Below are the code and all the weights of a small trained network. Each question names an input and a class and asks about switching units off, where a switched-off unit gives its printed mean instead of its output.

import numpy as np


def w(rows, s, z=0):
    codes = np.array(rows[::2]) - 128.0
    scale = np.full(codes.shape[1], s)
    scale[-1] = z or s
    return codes * scale


def f(y):
    return y / 2 * (1 + np.tanh(0.7978845608 * (y + 0.044715 * y**3)))


def log_softmax(a):
    a = a - a.max(-1, keepdims=True)
    return a - np.log(np.exp(a).sum(-1, keepdims=True))


def net(x, mask):
    res = np.array(x, float).reshape(1, 8) / 4 @ E
    y = f(res @ A[0][:, :-1].T + A[0][:, -1])
    res = res + np.where(mask, y, B[0][:, -1]) @ B[0][:, :-1]
    return log_softmax(res[-1] @ U[:, :-1].T + U[:, -1])


A, B = {}, {}
E = w([
[23,50,150,46,125],'x0',
[144,241,59,200,141],'x1',
[82,152,17,108,218],'x2',
[251,119,28,108,120],'x3',
[206,73,19,169,105],'x4',
[68,134,140,154,100],'x5',
[111,116,145,137,1],'x6',
[83,61,111,164,194],'x7',
],0.0086)
A[0] = w([
[182,174,174,168,75,94],'n0',
[214,172,103,98,9,203],'n1',
[186,34,146,141,149,153],'n2',
[181,94,43,109,148,254],'n3',
[123,8,112,133,223,202],'n4',
[159,110,149,146,193,206],'n5',
[180,179,169,160,78,128],'n6',
[149,52,108,100,197,41],'n7',
[106,255,138,40,201,175],'n8',
[201,182,130,127,97,109],'n9',
],0.009,0.0058)
B[0] = w([
[150,96,247,242,83,187],'n0',
[216,133,86,121,32,248],'n1',
[190,133,255,93,142,182],'n2',
[175,188,67,109,59,250],'n3',
[119,175,204,134,70,229],'n4',
[225,214,144,160,130,180],'n5',
[143,132,184,170,64,192],'n6',
[179,115,230,204,128,164],'n7',
[182,223,145,93,150,215],'n8',
[181,112,75,175,137,187],'n9',
],0.0083,0.011)
U = w([
[52,59,173,59,84,208],'0',
[177,146,112,154,97,202],'1',
[59,142,68,166,133,78],'2',
[111,182,145,79,177,211],'3',
[128,53,70,160,185,19],'4',
[163,119,58,28,94,3],'5',
[10,8,114,161,135,44],'6',
],0.013,0.006)

Each question gives the input, the list of numbers given to net, and the class t.
The units are the neurons (one row each of A and B). Each row of codes is followed by its name. A weight is (code - 128) times the scale printed after its matrix; where a second scale follows, it is the last column's (A, B and U).
mask holds one flag per neuron, in row order. A switched-off neuron (its flag False) gives its mean, the last column of its row in B, instead of its output. The means were averaged over made-up inputs and are rounded, as every weight is.
A unit's drop is (log p(t) with every unit on - log p(t) with that unit switched off) / (log p(t) with every unit on - log p(t) with every unit switched off).
The circuit of an input: a set's keep is (log p(t) with only the set's units on - log p(t) with every unit switched off) / (log p(t) with every unit on - log p(t) with every unit switched off). Starting from all 10 units, units are removed one at a time, each time the one whose removal leaves the highest keep (on an exact tie, the one counted first), for as long as the keep stays at least 0.8.
units of the circuit, in order: the units of the circuit, biggest drop first
most important unit: the unit with the biggest drop
top k neurons: the k neurons with the biggest drops, biggest first
drop when u is switched off: that unit's drop, to one decimal
input [2,-4,2,-6,8,1,5,8], class 0: most important unit : n4
input [4,-8,-2,4,5,1,3,1], class 0: units of the circuit, in order : n5, n8
input [5,0,7,-4,5,-1,3,-6], class 5: units of the circuit, in order : n0, n7
input [4,-5,-5,-2,8,-3,4,-5], class 5: units of the circuit, in order : n1, n7, n5
input [3,1,6,-3,-2,7,7,-8], class 0: units of the circuit, in order : n3, n5
input [2,-1,4,6,-3,1,1,1], class 5: units of the circuit, in order : n0, n6
input [1,-1,-1,-6,4,-6,-3,7], class 3: units of the circuit, in order : n1, n0
input [7,-1,-6,8,5,7,8,-3], class 5: units of the circuit, in order : n1, n7
input [4,-2,4,-1,-1,-8,3,-2], class 0: units of the circuit, in order : n1, n5
input [4,5,3,6,7,1,5,6], class 5: top 3 neurons : n0, n3, n6
input [7,-8,6,-1,-5,7,-8,4], class 3: top 2 neurons : n8, n5
input [2,-2,3,8,8,-2,8,4], class 5: top 2 neurons : n0, n3
input [-3,6,-4,-8,-4,-7,-6,-5], class 3: top 3 neurons : n1, n8, n3
input [1,7,-2,-4,7,3,-2,4], class 2: most important unit : n1
input [8,5,-4,-3,8,2,5,6], class 0: drop when n9 is switched off : 0.1
input [6,5,-2,-2,0,-1,-1,3], class 0: drop when n3 is switched off : 0.2
input [2,2,7,0,-1,7,-1,-3], class 3: drop when n8 is switched off : 0.2
